Below are the code and all the weights of a small trained network. Each question names an input and a class and asks about switching units off, where a switched-off unit gives its printed mean instead of its output.

import numpy as np


def w(rows, s, z=0):
    codes = np.array(rows[::2]) - 128.0
    scale = np.full(codes.shape[1], s)
    scale[-1] = z or s
    return codes * scale


def f(y):
    return np.maximum(y, 0)


def log_softmax(a):
    a = a - a.max(-1, keepdims=True)
    return a - np.log(np.exp(a).sum(-1, keepdims=True))


def net(x, mask):
    res = np.array(x, float).reshape(1, 5) / 4 @ E
    y = f(res @ A[0][:, :-1].T + A[0][:, -1])
    res = res + np.where(mask, y, B[0][:, -1]) @ B[0][:, :-1]
    return log_softmax(res[-1] @ U[:, :-1].T + U[:, -1])


A, B = {}, {}
E = w([
[171,101,2,153,171,94,79,94],'x0',
[220,83,171,249,158,219,146,108],'x1',
[142,163,173,209,154,34,75,58],'x2',
[202,127,158,46,46,89,81,85],'x3',
[128,39,140,144,58,112,68,191],'x4',
],0.0085)
A[0] = w([
[141,102,158,145,127,210,186,159,164],'n1',
[78,147,98,125,174,86,139,122,251],'n2',
[203,112,127,139,147,122,84,83,71],'n3',
[87,141,129,155,179,162,187,105,150],'n4',
[204,111,114,150,168,114,117,47,196],'n5',
[98,125,184,154,80,84,107,151,147],'n6',
[98,79,67,64,106,90,98,164,191],'n7',
[127,76,128,169,133,204,172,198,119],'n8',
[133,96,92,111,153,66,55,159,219],'n9',
[118,101,146,168,134,177,138,130,77],'n10',
[168,137,140,154,95,94,91,103,222],'n11',
[118,117,175,138,136,61,26,132,165],'n12',
[141,121,137,5,92,154,196,158,114],'n13',
[76,99,59,114,124,104,84,150,30],'n14',
[209,108,122,158,114,128,110,67,56],'n15',
[130,156,170,62,76,174,127,121,81],'n16',
[92,197,102,129,152,118,208,78,144],'n17',
[133,123,140,152,165,195,159,171,149],'n18',
],0.012,0.0024)
B[0] = w([
[70,2,94,172,117,109,83,223,237],'n1',
[109,213,122,123,171,119,106,51,221],'n2',
[178,172,112,181,79,226,188,176,213],'n3',
[87,101,145,145,229,127,109,120,233],'n4',
[192,208,128,145,154,210,190,230,254],'n5',
[149,35,178,110,107,57,141,72,194],'n6',
[130,208,53,117,40,103,67,130,224],'n7',
[77,62,81,218,151,140,52,160,248],'n8',
[171,189,68,177,100,139,101,53,215],'n9',
[133,74,100,173,161,154,106,106,197],'n10',
[223,103,155,107,123,156,194,97,210],'n11',
[204,109,140,121,93,92,164,13,223],'n12',
[73,163,167,41,67,79,124,247,253],'n13',
[123,156,29,140,131,75,87,100,187],'n14',
[215,129,154,190,89,209,150,196,221],'n15',
[90,64,198,63,88,136,144,195,205],'n16',
[90,184,169,125,242,60,165,150,241],'n17',
[45,75,102,199,171,120,93,140,227],'n18',
],0.0072,0.0098)
U = w([
[63,52,81,204,154,142,73,146,208],'0',
[201,171,120,163,120,227,163,141,152],'1',
[73,134,165,40,59,111,121,192,133],'2',
[66,188,139,131,254,90,145,79,168],'3',
[127,196,2,114,70,90,76,65,48],'4',
[172,97,201,126,80,95,144,4,4],'5',
],0.0088,0.0012)

Each question gives the input, the list of numbers given to net, and the class t.
The units are the neurons (one row each of A and B). Each row of codes is followed by its name. A weight is (code - 128) times the scale printed after its matrix; where a second scale follows, it is the last column's (A, B and U).
mask holds one flag per neuron, in row order. A switched-off neuron (its flag False) gives its mean, the last column of its row in B, instead of its output. The means were averaged over made-up inputs and are rounded, as every weight is.
A unit's drop is (log p(t) with every unit on - log p(t) with that unit switched off) / (log p(t) with every unit on - log p(t) with every unit switched off).
The circuit of an input: a set's keep is (log p(t) with only the set's units on - log p(t) with every unit switched off) / (log p(t) with every unit on - log p(t) with every unit switched off). Starting from the 12 units with the biggest drops (on a tie, the unit counted first), units are removed one at a time, each time the one whose removal leaves the highest keep (on an exact tie, the one counted first), for as long as the keep stays at least 0.8.
units of the circuit, in order: the units of the circuit, biggest drop first
top k neurons: the k neurons with the biggest drops, biggest first
drop when u is switched off: that unit's drop, to one decimal
input [-8,-1,8,3,-6], class 5: units of the circuit, in order	n6; n12
input [5,3,-2,-2,-7], class 3: units of the circuit, in order	n17
input [-3,-2,0,5,8], class 5: units of the circuit, in order	n12; n6
input [-5,5,-6,5,1], class 2: top 3 neurons	n13; n16; n4
input [3,-3,-6,8,7], class 4: top 3 neurons	n7; n9; n14
input [1,0,5,2,2], class 5: top 2 neurons	n12; n6
input [-6,2,3,6,-6], class 2: top 3 neurons	n16; n9; n12
input [-8,5,-6,5,-2], class 2: top 2 neurons	n13; n16
input [-2,-7,6,-4,6], class 4: top 2 neurons	n7; n14
input [2,-5,-8,-4,-6], class 3: top 3 neurons	n17; n2; n4
input [-8,4,-2,3,-3], class 2: top 2 neurons	n13; n16
input [1,8,8,-6,5], class 1: drop when n11 is switched off	0.2
input [-8,5,2,4,8], class 5: drop when n6 is switched off	0.3
input [1,-3,-5,4,-8], class 2: units of the circuit, in order	n13
input [3,-1,8,8,8], class 5: drop when n6 is switched off	0.6
